Below is a small trained network, with its code and all its weights. Each question gives an input and a class and asks what happens when units are switched off, that is, made to give their printed mean instead of their output.

import numpy as np


def w(rows, s, z=0):
    codes = np.array(rows[::2]) - 128.0
    scale = np.full(codes.shape[1], s)
    scale[-1] = z or s
    return codes * scale


def norm(h):
    return h / np.sqrt((h * h).mean(-1, keepdims=True) + 1e-5)


def f(y):
    return y / 2 * (1 + np.tanh(0.7978845608 * (y + 0.044715 * y**3)))


def log_softmax(a):
    a = a - a.max(-1, keepdims=True)
    return a - np.log(np.exp(a).sum(-1, keepdims=True))


def net(x, mask):
    res = np.array(x, float).reshape(1, 7) / 4 @ E
    u = 0
    for l in range(2):
        y = f(norm(res) @ A[l][:, :-1].T + A[l][:, -1])
        res = res + np.where(mask[u : u + 9], y, B[l][:, -1]) @ B[l][:, :-1]
        u += 9
    return log_softmax(norm(res)[-1] @ U[:, :-1].T + U[:, -1])


A, B = {}, {}
E = w([
[181,86,2,118,85,121,205],'x0',
[76,21,67,168,136,15,136],'x1',
[120,133,122,132,129,130,128],'x2',
[132,120,137,117,128,127,131],'x3',
[120,128,125,125,127,133,129],'x4',
[123,135,124,130,129,129,128],'x5',
[113,168,154,140,43,40,130],'x6',
],0.0081)
A[0] = w([
[225,151,80,119,53,181,185,17],'0.n1',
[116,138,148,130,115,106,151,44],'0.n2',
[97,39,87,161,255,95,97,64],'0.n3',
[147,91,27,109,89,103,239,28],'0.n4',
[87,102,137,176,40,76,110,46],'0.n5',
[107,67,155,174,188,113,100,1],'0.n6',
[225,103,8,122,133,177,187,102],'0.n7',
[158,150,96,118,31,111,214,28],'0.n8',
[132,170,144,141,32,115,148,63],'0.n9',
],0.009,0.0047)
B[0] = w([
[94,175,95,53,181,98,110,202],'0.n1',
[93,161,122,78,84,96,117,117],'0.n2',
[113,116,187,142,83,161,48,215],'0.n3',
[210,124,101,182,119,174,144,235],'0.n4',
[80,144,101,61,129,77,210,173],'0.n5',
[60,112,118,121,117,122,118,153],'0.n6',
[64,155,200,93,177,105,200,255],'0.n7',
[167,107,73,117,99,73,2,190],'0.n8',
[162,166,127,110,78,95,31,160],'0.n9',
],0.011,0.0079)
A[1] = w([
[123,88,92,134,47,59,129,107],'1.n1',
[155,85,162,212,184,206,175,176],'1.n2',
[199,191,151,203,2,82,136,162],'1.n3',
[84,52,171,177,152,38,224,128],'1.n4',
[99,156,198,151,88,143,53,74],'1.n5',
[184,127,44,137,138,115,217,139],'1.n6',
[140,206,183,24,99,134,127,2],'1.n7',
[157,183,156,115,130,165,207,91],'1.n8',
[85,110,125,123,98,81,55,137],'1.n9',
],0.0097,0.0065)
B[1] = w([
[101,118,182,74,184,181,145,214],'1.n1',
[254,200,2,103,92,20,41,255],'1.n2',
[58,51,175,204,169,230,128,225],'1.n3',
[175,198,95,86,173,84,71,251],'1.n4',
[124,31,47,113,77,116,218,225],'1.n5',
[94,102,215,189,54,207,74,216],'1.n6',
[142,37,85,192,112,90,90,189],'1.n7',
[36,123,141,158,106,57,147,174],'1.n8',
[202,151,117,177,140,222,226,239],'1.n9',
],0.0075,0.0054)
U = w([
[252,183,52,106,115,76,65,210],'0',
[118,8,145,163,75,178,117,5],'1',
[79,191,177,53,199,103,224,157],'2',
],0.015,0.0012)

Each question gives the input, the list of numbers given to net, and the class t.
The units are the neurons (one row each of A and B). Each row of codes is followed by its name. A weight is (code - 128) times the scale printed after its matrix; where a second scale follows, it is the last column's (A, B and U).
mask holds one flag per neuron, layer by layer. A switched-off neuron (its flag False) gives its mean, the last column of its row in B, instead of its output. The means were averaged over made-up inputs and are rounded, as every weight is.
A unit's drop is (log p(t) with every unit on - log p(t) with that unit switched off) / (log p(t) with every unit on - log p(t) with every unit switched off).
The circuit of an input: a set's keep is (log p(t) with only the set's units on - log p(t) with every unit switched off) / (log p(t) with every unit on - log p(t) with every unit switched off). Starting from the 12 units with the biggest drops (on a tie, the unit counted first), units are removed one at a time, each time the one whose removal leaves the highest keep (on an exact tie, the one counted first), for as long as the keep stays at least 0.8.
circuit, biggest first: the units of the circuit, biggest drop first
unit that matters most: the unit with the biggest drop
top k neurons: the k neurons with the biggest drops, biggest first
top k neurons in layer l: the k neurons of layer l with the biggest drops, biggest first
drop of u: that unit's drop, to one decimal
input [-7,-4,1,8,5,7,-1], class 0: unit that matters most -> 0.n7
input [-6,-3,-7,-8,1,5,-6], class 0: top 2 neurons -> (1.n2, 0.n7)
input [0,1,-4,6,5,-8,-4], class 1: top 2 neurons in layer 0 -> (0.n3, 0.n4)
input [1,-7,-7,-1,-8,2,-6], class 2: top 3 neurons in layer 0 -> (0.n4, 0.n8, 0.n3)
input [-8,-5,-4,-3,-4,8,-6], class 0: top 2 neurons -> (0.n7, 1.n2)
input [-8,-7,7,-8,1,1,1], class 1: top 3 neurons in layer 1 -> (1.n4, 1.n5, 1.n7)
input [-5,-1,-1,0,1,-3,-4], class 0: top 2 neurons -> (1.n2, 0.n7)
input [-5,-2,2,-3,-1,3,1], class 1: top 2 neurons in layer 0 -> (0.n7, 0.n4)
input [-3,-6,5,3,6,7,1], class 1: top 2 neurons -> (0.n7, 0.n4)
input [8,-2,3,3,-1,4,-4], class 2: top 2 neurons -> (0.n7, 0.n1)
input [8,7,-7,-6,6,-2,3], class 1: top 2 neurons -> (0.n4, 1.n6)
input [-1,8,-4,4,-4,-1,4], class 2: top 2 neurons in layer 1 -> (1.n2, 1.n1)
input [-8,-7,4,-2,6,-6,-3], class 0: top 3 neurons -> (0.n7, 1.n2, 0.n1)
input [-1,-4,-3,3,-6,2,8], class 1: circuit, biggest first -> (1.n3)
input [-4,-6,1,6,2,-7,-7], class 0: top 2 neurons -> (1.n2, 0.n7)
input [4,-8,5,-1,1,-1,0], class 2: top 2 neurons -> (1.n2, 0.n7)
input [-6,-8,-1,6,-6,-8,-7], class 0: top 2 neurons -> (1.n2, 0.n7)
input [-4,2,7,-1,-3,-8,1], class 2: top 2 neurons -> (1.n2, 0.n4)
input [-5,-8,7,-4,6,3,-3], class 0: top 2 neurons -> (0.n7, 1.n2)
input [-1,3,6,2,6,8,8], class 2: unit that matters most -> 0.n5
input [-7,7,0,-5,-7,4,2], class 2: top 2 neurons in layer 0 -> (0.n5, 0.n8)
input [-7,4,-1,-6,8,7,-1], class 1: top 2 neurons in layer 0 -> (0.n7, 0.n3)
input [8,-7,4,7,0,-8,-6], class 2: drop of 0.n7 -> 0.1
